Below are the code and all the weights of a small trained network. Each question names an input and a class and asks about switching units off, where a switched-off unit gives its printed mean instead of its output.

import numpy as np


def w(rows, s, z=0):
    codes = np.array(rows[::2]) - 128.0
    scale = np.full(codes.shape[1], s)
    scale[-1] = z or s
    return codes * scale


def norm(h):
    return h / np.sqrt((h * h).mean(-1, keepdims=True) + 1e-5)


def f(y):
    return np.maximum(y, 0)


def log_softmax(a):
    a = a - a.max(-1, keepdims=True)
    return a - np.log(np.exp(a).sum(-1, keepdims=True))


def net(x, mask):
    res = np.array(x, float).reshape(1, 5) / 4 @ E
    u = 0
    for l in range(2):
        y = f(norm(res) @ A[l][:, :-1].T + A[l][:, -1])
        res = res + np.where(mask[u : u + 3], y, B[l][:, -1]) @ B[l][:, :-1]
        u += 3
    return log_softmax(norm(res)[-1] @ U[:, :-1].T + U[:, -1])


A, B = {}, {}
E = w([
[149,92,123,53,66,101,242,176,116,215],'x0',
[36,68,173,36,132,96,119,100,81,108],'x1',
[100,161,122,109,20,254,139,50,178,145],'x2',
[10,217,116,73,128,89,41,39,73,168],'x3',
[153,151,163,130,99,124,115,170,147,146],'x4',
],0.0074)
A[0] = w([
[33,239,96,166,43,9,107,57,106,217,165],'L0N0',
[201,148,2,195,220,43,175,219,26,186,248],'L0N1',
[213,151,47,193,116,140,194,200,219,136,53],'L0N2',
],0.0046,0.0017)
B[0] = w([
[222,97,138,153,78,31,146,19,167,71,226],'L0N0',
[135,197,53,157,71,87,103,160,1,220,253],'L0N1',
[103,100,169,106,70,41,224,124,45,55,211],'L0N2',
],0.0088,0.0068)
A[1] = w([
[137,76,84,148,34,171,101,54,156,76,255],'L1N0',
[150,136,122,131,187,98,40,190,76,151,175],'L1N1',
[56,189,127,254,190,177,77,139,147,88,125],'L1N2',
],0.0066,0.0021)
B[1] = w([
[184,238,98,154,123,119,104,64,78,200,255],'L1N0',
[154,229,135,126,18,196,240,35,160,244,204],'L1N1',
[67,186,158,102,102,100,7,217,254,201,180],'L1N2',
],0.0097,0.0064)
U = w([
[128,157,92,95,56,121,118,178,197,171,253],'0',
[201,98,124,196,130,75,184,89,145,73,253],'1',
[173,131,80,119,111,211,138,118,105,243,79],'2',
[77,147,157,105,75,156,144,140,62,84,232],'3',
[173,170,43,84,154,127,207,109,197,123,136],'4',
[152,73,132,118,222,148,145,159,204,106,3],'5',
[87,29,63,136,150,179,123,159,194,1,3],'6',
],0.0064,0.0023)

Each question gives the input, the list of numbers given to net, and the class t.
The units are the neurons (one row each of A and B). Each row of codes is followed by its name. A weight is (code - 128) times the scale printed after its matrix; where a second scale follows, it is the last column's (A, B and U).
mask holds one flag per neuron, layer by layer. A switched-off neuron (its flag False) gives its mean, the last column of its row in B, instead of its output. The means were averaged over made-up inputs and are rounded, as every weight is.
A unit's drop is (log p(t) with every unit on - log p(t) with that unit switched off) / (log p(t) with every unit on - log p(t) with every unit switched off).
The circuit of an input: a set's keep is (log p(t) with only the set's units on - log p(t) with every unit switched off) / (log p(t) with every unit on - log p(t) with every unit switched off). Starting from all 6 units, units are removed one at a time, each time the one whose removal leaves the highest keep (on an exact tie, the one counted first), for as long as the keep stays at least 0.8.
circuit, biggest first: the units of the circuit, biggest drop first
top k neurons: the k neurons with the biggest drops, biggest first
top k neurons in layer l: the k neurons of layer l with the biggest drops, biggest first
drop of u: that unit's drop, to one decimal
input [1,0,-1,5,4], class 1: circuit, biggest first	(L0N0)
input [-5,5,1,-5,4], class 0: top 2 neurons in layer 0	(L0N2; L0N0)
input [2,4,-7,-1,4], class 2: circuit, biggest first	(L1N1; L0N2; L0N0)
input [-8,0,-5,3,4], class 0: circuit, biggest first	(L1N2; L0N2)
input [-2,-3,-7,-1,4], class 2: top 2 neurons in layer 0	(L0N1; L0N0)
input [-3,5,-2,8,-5], class 1: top 2 neurons in layer 0	(L0N0; L0N1)
input [-7,2,2,1,-1], class 0: top 2 neurons	(L1N2; L0N2)
input [0,6,-6,1,3], class 2: circuit, biggest first	(L1N1; L0N2)
input [-6,6,-8,0,-5], class 2: top 2 neurons	(L1N1; L0N2)
input [-2,3,-4,7,0], class 1: circuit, biggest first	(L0N0; L0N1)
input [-2,1,-8,-2,7], class 2: circuit, biggest first	(L1N1; L0N0)
input [-2,8,-1,8,8], class 1: top 3 neurons	(L0N0; L0N1; L1N2)
input [-8,-3,2,-3,-5], class 0: top 2 neurons	(L1N2; L0N0)
input [5,-7,-2,8,8], class 1: top 2 neurons	(L0N0; L1N2)
input [-4,4,-4,-2,-1], class 0: top 2 neurons in layer 1	(L1N2; L1N0)
input [1,-5,2,-3,-5], class 3: top neuron in layer 0	(L0N2)
input [6,8,4,8,-5], class 1: top 2 neurons in layer 1	(L1N2; L1N1)
input [-2,3,-4,-1,-2], class 2: drop of L0N0	0.2
input [-8,-6,2,1,-3], class 0: drop of L0N0	0.1
input [1,-8,5,8,-8], class 1: drop of L0N0	1.1
